Here is a tiny trained network, its code and every weight. The questions are about switching its units off for an input and a class, where a switched-off unit gives its printed mean instead of its output.

import numpy as np


def w(rows, s, z=0):
    codes = np.array(rows[::2]) - 128.0
    scale = np.full(codes.shape[1], s)
    scale[-1] = z or s
    return codes * scale


def f(y):
    return np.maximum(y, 0)


def log_softmax(a):
    a = a - a.max(-1, keepdims=True)
    return a - np.log(np.exp(a).sum(-1, keepdims=True))


def net(x, mask):
    res = np.array(x, float).reshape(1, 5) / 4 @ E
    y = f(res @ A[0][:, :-1].T + A[0][:, -1])
    res = res + np.where(mask, y, B[0][:, -1]) @ B[0][:, :-1]
    return log_softmax(res[-1] @ U[:, :-1].T + U[:, -1])


A, B = {}, {}
E = w([
[128,123,119,99],'x0',
[188,20,133,149],'x1',
[135,149,254,57],'x2',
[107,132,153,200],'x3',
[145,127,112,83],'x4',
],0.0074)
A[0] = w([
[105,119,231,93,51],'n1',
[23,255,65,91,76],'n2',
[83,157,32,148,100],'n3',
[161,145,88,122,114],'n4',
[168,13,152,136,112],'n5',
[154,153,120,112,217],'n6',
[111,122,151,79,96],'n7',
[87,158,153,98,38],'n8',
[186,192,234,169,207],'n9',
[228,71,138,156,69],'n10',
[37,100,15,116,138],'n11',
[152,50,136,132,107],'n12',
[109,196,207,66,98],'n13',
[158,53,124,121,85],'n14',
[107,104,110,75,218],'n15',
[163,85,140,105,93],'n16',
[195,78,107,95,164],'n17',
[90,205,104,80,161],'n18',
[161,6,127,129,143],'n19',
[129,87,60,147,88],'n20',
[109,111,191,116,75],'n21',
[115,146,110,106,243],'n22',
[76,236,126,155,85],'n23',
[147,114,74,154,87],'n24',
[217,106,196,104,44],'n25',
[160,133,11,197,124],'n26',
[121,91,123,83,254],'n27',
[111,130,82,137,99],'n28',
],0.0099,0.004)
B[0] = w([
[128,104,180,56,196],'n1',
[17,164,72,133,253],'n2',
[174,61,143,39,216],'n3',
[109,89,161,149,155],'n4',
[27,145,38,157,217],'n5',
[137,153,108,195,187],'n6',
[167,89,204,80,160],'n7',
[108,149,77,52,153],'n8',
[220,149,159,112,231],'n9',
[58,136,44,107,190],'n10',
[199,74,205,93,234],'n11',
[2,167,86,184,184],'n12',
[132,111,135,117,224],'n13',
[88,139,83,122,179],'n14',
[213,122,143,191,196],'n15',
[101,119,119,138,164],'n16',
[104,196,122,171,206],'n17',
[73,208,96,211,216],'n18',
[65,207,83,149,229],'n19',
[159,63,157,37,188],'n20',
[143,31,146,71,163],'n21',
[141,158,114,200,206],'n22',
[103,143,62,113,211],'n23',
[137,44,167,57,173],'n24',
[120,158,135,82,184],'n25',
[178,65,235,87,254],'n26',
[157,179,141,208,215],'n27',
[141,97,169,85,164],'n28',
],0.0053,0.0063)
U = w([
[1,166,100,154,44],'0',
[187,65,239,7,51],'1',
[199,164,160,228,254],'2',
],0.0083,0.0038)

Each question gives the input, the list of numbers given to net, and the class t.
The units are the neurons (one row each of A and B). Each row of codes is followed by its name. A weight is (code - 128) times the scale printed after its matrix; where a second scale follows, it is the last column's (A, B and U).
mask holds one flag per neuron, in row order. A switched-off neuron (its flag False) gives its mean, the last column of its row in B, instead of its output. The means were averaged over made-up inputs and are rounded, as every weight is.
A unit's drop is (log p(t) with every unit on - log p(t) with that unit switched off) / (log p(t) with every unit on - log p(t) with every unit switched off).
unit that matters most: the unit with the biggest drop
k most important neurons: the k neurons with the biggest drops, biggest first
drop of u: that unit's drop, to one decimal
input [2,5,-3,7,-5], class 0: unit that matters most -> n5
input [-4,6,-8,0,0], class 1: 2 most important neurons -> n26; n20
input [0,7,-5,-4,0], class 0: 2 most important neurons -> n5; n19
input [7,3,5,0,2], class 2: 2 most important neurons -> n26; n3
input [2,-8,5,-7,8], class 0: 2 most important neurons -> n2; n18
input [6,5,2,-8,0], class 2: 3 most important neurons -> n2; n15; n27
input [8,-6,-8,-7,6], class 1: 2 most important neurons -> n11; n3
input [6,8,-6,-4,-1], class 0: 2 most important neurons -> n5; n19
input [7,3,5,-5,-4], class 2: drop of n11 -> 0.2
input [-4,5,-8,7,4], class 1: drop of n26 -> 0.3
input [5,5,-2,-6,3], class 0: drop of n5 -> 0.2
